Below are the code and all the weights of a small trained network. Each question names an input and a class and asks about switching units off, where a switched-off unit gives its printed mean instead of its output.

import numpy as np


def w(rows, s, z=0):
    codes = np.array(rows[::2]) - 128.0
    scale = np.full(codes.shape[1], s)
    scale[-1] = z or s
    return codes * scale


def f(y):
    return np.maximum(y, 0)


def log_softmax(a):
    a = a - a.max(-1, keepdims=True)
    return a - np.log(np.exp(a).sum(-1, keepdims=True))


def net(x, mask):
    res = np.array(x, float).reshape(1, 5) / 4 @ E
    y = f(res @ A[0][:, :-1].T + A[0][:, -1])
    res = res + np.where(mask, y, B[0][:, -1]) @ B[0][:, :-1]
    return log_softmax(res[-1] @ U[:, :-1].T + U[:, -1])


A, B = {}, {}
E = w([
[215,67,197,134,152,106,100,150,186,134],'x0',
[127,137,120,137,125,126,121,133,142,137],'x1',
[127,135,148,74,3,114,32,153,122,107],'x2',
[131,121,128,119,133,130,132,132,115,126],'x3',
[173,176,123,167,86,214,154,214,125,79],'x4',
],0.018)
A[0] = w([
[233,97,133,187,127,165,120,209,179,69,90],'n1',
[151,155,151,75,39,85,37,173,125,63,123],'n2',
[244,74,208,103,63,121,78,127,176,118,64],'n3',
[214,11,153,150,159,121,166,119,168,150,204],'n4',
[71,166,84,82,52,64,87,126,109,65,153],'n5',
[140,201,123,161,113,186,234,177,73,104,175],'n6',
[51,124,154,171,210,67,144,69,128,142,186],'n7',
[2,111,76,110,121,117,117,49,84,143,218],'n8',
[84,194,62,99,138,105,181,89,100,164,242],'n9',
[99,81,98,68,131,81,129,81,154,193,254],'n10',
[135,99,127,22,97,55,72,76,191,190,148],'n11',
],0.011,0.0071)
B[0] = w([
[198,103,156,42,182,195,191,160,183,89,199],'n1',
[98,119,140,27,55,156,117,196,7,171,253],'n2',
[139,165,206,28,200,76,144,202,101,170,229],'n3',
[130,118,81,146,254,58,221,133,175,131,227],'n4',
[161,22,26,100,6,106,147,125,67,60,233],'n5',
[87,200,125,140,95,232,128,134,139,68,214],'n6',
[125,144,215,111,91,138,226,156,173,232,226],'n7',
[234,114,79,117,68,138,159,103,50,190,247],'n8',
[215,173,146,126,131,183,179,123,30,204,224],'n9',
[155,72,168,135,136,87,137,105,123,170,229],'n10',
[90,78,181,176,227,73,99,129,3,103,244],'n11',
],0.0094,0.025)
U = w([
[160,151,183,62,114,177,145,167,101,203,147],'0',
[109,92,149,179,189,30,151,121,210,155,159],'1',
[109,241,111,201,142,248,140,102,108,87,245],'2',
[173,113,121,130,189,163,161,143,229,30,136],'3',
[133,60,91,138,84,94,100,96,57,115,83],'4',
[87,96,194,115,192,43,51,140,67,87,3],'5',
[53,140,88,97,15,201,77,160,115,50,92],'6',
],0.011,0.0027)

Each question gives the input, the list of numbers given to net, and the class t.
The units are the neurons (one row each of A and B). Each row of codes is followed by its name. A weight is (code - 128) times the scale printed after its matrix; where a second scale follows, it is the last column's (A, B and U).
mask holds one flag per neuron, in row order. A switched-off neuron (its flag False) gives its mean, the last column of its row in B, instead of its output. The means were averaged over made-up inputs and are rounded, as every weight is.
A unit's drop is (log p(t) with every unit on - log p(t) with that unit switched off) / (log p(t) with every unit on - log p(t) with every unit switched off).
The circuit of an input: a set's keep is (log p(t) with only the set's units on - log p(t) with every unit switched off) / (log p(t) with every unit on - log p(t) with every unit switched off). Starting from all 11 units, units are removed one at a time, each time the one whose removal leaves the highest keep (on an exact tie, the one counted first), for as long as the keep stays at least 0.8.
units of the circuit, in order: the units of the circuit, biggest drop first
k most important neurons: the k neurons with the biggest drops, biggest first
drop of u: that unit's drop, to one decimal
input [-8,-7,2,8,-2], class 4: units of the circuit, in order : n5
input [8,-4,0,-5,1], class 3: units of the circuit, in order : n1, n4, n9
input [7,6,6,1,0], class 5: units of the circuit, in order : n11, n7
input [-4,6,1,5,0], class 4: units of the circuit, in order : n7, n3
input [1,-7,0,3,-3], class 1: 2 most important neurons : n2, n5
input [1,-4,6,4,-3], class 5: 2 most important neurons : n11, n3
input [1,-3,-1,-8,-8], class 1: 3 most important neurons : n2, n7, n11
input [-3,-8,2,-5,1], class 6: drop of n11 : 0.1
input [1,5,4,-6,-1], class 5: drop of n8 : 0.1
input [7,-3,5,-1,-8], class 5: drop of n5 : 0.0
